Below is a small trained network, with its code and all its weights. Each question gives an input and a target symbol and asks what happens when units are switched off, that is, made to give their printed mean instead of their output.

import numpy as np


def w(rows, s, z=0):
    codes = np.array(rows[::2]) - 128.0
    scale = np.full(codes.shape[1], s)
    scale[-1] = z or s
    return codes * scale


def norm(h):
    return h / np.sqrt((h * h).mean(-1, keepdims=True) + 1e-5)


def f(y):
    return np.maximum(y, 0)


def softmax(a):
    e = np.exp(a - a.max(-1, keepdims=True))
    return e / e.sum(-1, keepdims=True)


def log_softmax(a):
    a = a - a.max(-1, keepdims=True)
    return a - np.log(np.exp(a).sum(-1, keepdims=True))


def net(x, mask):
    ids = ['ζηξστφψω'.index(c) for c in x.split()]
    T = len(ids)
    res = E[ids] + P[:T]
    q, k, v = (norm(res) @ M[0].T for M in (Q, K, V))
    z = softmax(np.where(np.tri(T) > 0, q @ k.T / 2**0.5, -1e9)) @ v
    res = res + np.where(mask[0], z, O[0][:, -1]) @ O[0][:, :-1]
    y = f(norm(res) @ A[0][:, :-1].T + A[0][:, -1])
    res = res + np.where(mask[1:25], y, B[0][:, -1]) @ B[0][:, :-1]
    return log_softmax(norm(res)[-1] @ U[:, :-1].T + U[:, -1])


Q, K, V, O, A, B = {}, {}, {}, {}, {}, {}
E = w([
[100,152,72,171],'ζ',
[127,11,86,157],'η',
[32,178,202,105],'ξ',
[22,135,155,24],'σ',
[87,161,146,62],'τ',
[168,49,231,88],'φ',
[187,101,143,48],'ψ',
[134,226,165,139],'ω',
],0.013)
P = w([
[136,146,117,115],'0',
[45,166,96,218],'1',
[194,1,41,133],'2',
[200,100,132,143],'3',
[61,97,213,217],'4',
[72,67,82,37],'5',
[201,102,132,142],'6',
],0.0095)
Q[0] = w([
[147,132,198,94],'h0',
[152,166,1,153],'h0',
],0.0095)
K[0] = w([
[68,129,119,254],'h0',
[219,140,28,33],'h0',
],0.0079)
V[0] = w([
[64,121,107,189],'h0',
[204,116,119,3],'h0',
],0.0052)
O[0] = w([
[84,166,2,155,207],'h0',
[159,212,35,112,6],'h0',
],0.0083,0.0016)
A[0] = w([
[193,103,153,108,178],'n0',
[132,193,104,124,158],'n1',
[135,198,142,111,166],'n2',
[216,93,199,84,135],'n3',
[144,140,184,126,50],'n4',
[153,251,121,201,142],'n5',
[157,128,88,46,115],'n6',
[140,65,145,74,120],'n7',
[165,142,126,95,112],'n8',
[190,131,92,159,1],'n9',
[157,156,205,170,177],'n10',
[158,95,87,79,39],'n11',
[67,138,172,170,197],'n12',
[142,99,166,187,200],'n13',
[70,115,139,71,131],'n14',
[143,156,75,157,150],'n15',
[93,134,57,68,113],'n16',
[114,110,111,113,34],'n17',
[106,70,139,168,176],'n18',
[103,180,228,128,78],'n19',
[105,169,225,53,49],'n20',
[70,82,194,96,101],'n21',
[179,98,58,155,47],'n22',
[71,122,137,98,171],'n23',
],0.013,0.0039)
B[0] = w([
[118,170,171,160,193],'n0',
[36,76,143,135,157],'n1',
[157,166,141,185,163],'n2',
[139,135,129,175,225],'n3',
[159,28,69,2,152],'n4',
[63,99,116,142,179],'n5',
[74,78,135,131,173],'n6',
[90,87,88,153,217],'n7',
[148,163,152,92,146],'n8',
[181,88,133,151,141],'n9',
[148,147,160,40,189],'n10',
[123,180,222,164,156],'n11',
[87,141,184,187,223],'n12',
[87,221,104,94,203],'n13',
[213,162,96,192,211],'n14',
[196,177,131,176,157],'n15',
[157,185,151,99,176],'n16',
[145,68,168,68,133],'n17',
[72,218,158,124,215],'n18',
[142,55,92,122,205],'n19',
[160,66,109,112,222],'n20',
[97,166,97,134,254],'n21',
[148,102,64,53,164],'n22',
[180,151,149,131,208],'n23',
],0.0069,0.0083)
U = w([
[48,210,152,186,120],'ζ',
[71,72,183,205,119],'η',
[188,70,164,84,195],'ξ',
[79,129,99,47,132],'σ',
[172,166,131,25,113],'τ',
[188,205,119,81,138],'φ',
[247,218,182,151,1],'ψ',
[76,19,119,84,104],'ω',
],0.013,0.0042)

Each question gives the input, a string of symbols that net reads in full, and the target symbol t.
The units are the heads (2 rows each of Q, K, V and O) and the neurons (one row each of A and B). Each row of codes is followed by its name. A weight is (code - 128) times the scale printed after its matrix; where a second scale follows, it is the last column's (O, A, B and U).
mask holds one flag per unit, heads first, then neurons. A switched-off unit (its flag False) gives its mean, the last column of its rows in O or B, instead of its output. The means were averaged over made-up inputs and are rounded, as every weight is.
A unit's drop is (log p(t) with every unit on - log p(t) with that unit switched off) / (log p(t) with every unit on - log p(t) with every unit switched off).
The circuit of an input: a set's keep is (log p(t) with only the set's units on - log p(t) with every unit switched off) / (log p(t) with every unit on - log p(t) with every unit switched off). Starting from the 12 units with the biggest drops (on a tie, the unit counted first), units are removed one at a time, each time the one whose removal leaves the highest keep (on an exact tie, the one counted first), for as long as the keep stays at least 0.8.
circuit, biggest first: the units of the circuit, biggest drop first
most important unit: the unit with the biggest drop
k most important neurons: the k neurons with the biggest drops, biggest first
drop when u is switched off: that unit's drop, to one decimal
input ω ω φ σ, target ω: 2 most important neurons => n20, n7
input φ ξ φ σ, target η: 2 most important neurons => n10, n13
input τ φ τ ψ φ ζ σ, target ξ: circuit, biggest first => n20, n14, n13
input φ ψ ξ τ, target ψ: most important unit => n2
input ζ ζ τ, target τ: 2 most important neurons => n16, n11
input ψ τ η σ ξ ζ ψ, target η: circuit, biggest first => n6, n7, n3
input η τ φ η ψ ψ, target ξ: 4 most important neurons => n6, n13, n18, n7
input ξ ξ φ φ σ ω, target ψ: 3 most important neurons => n2, n16, n14
input φ φ ζ, target φ: 2 most important neurons => n15, n22
input σ ξ ζ ψ φ, target ζ: 3 most important neurons => n13, n18, n21
input φ ξ ξ ψ, target η: 2 most important neurons => n6, n7
input ζ ξ τ η η ψ, target ξ: drop when n14 is switched off => 0.7
input τ φ σ σ, target ξ: drop when n23 is switched off => 0.4
input ω ξ ω φ η, target ζ: drop when n13 is switched off => 0.2
input σ ψ ζ, target φ: most important unit => n15
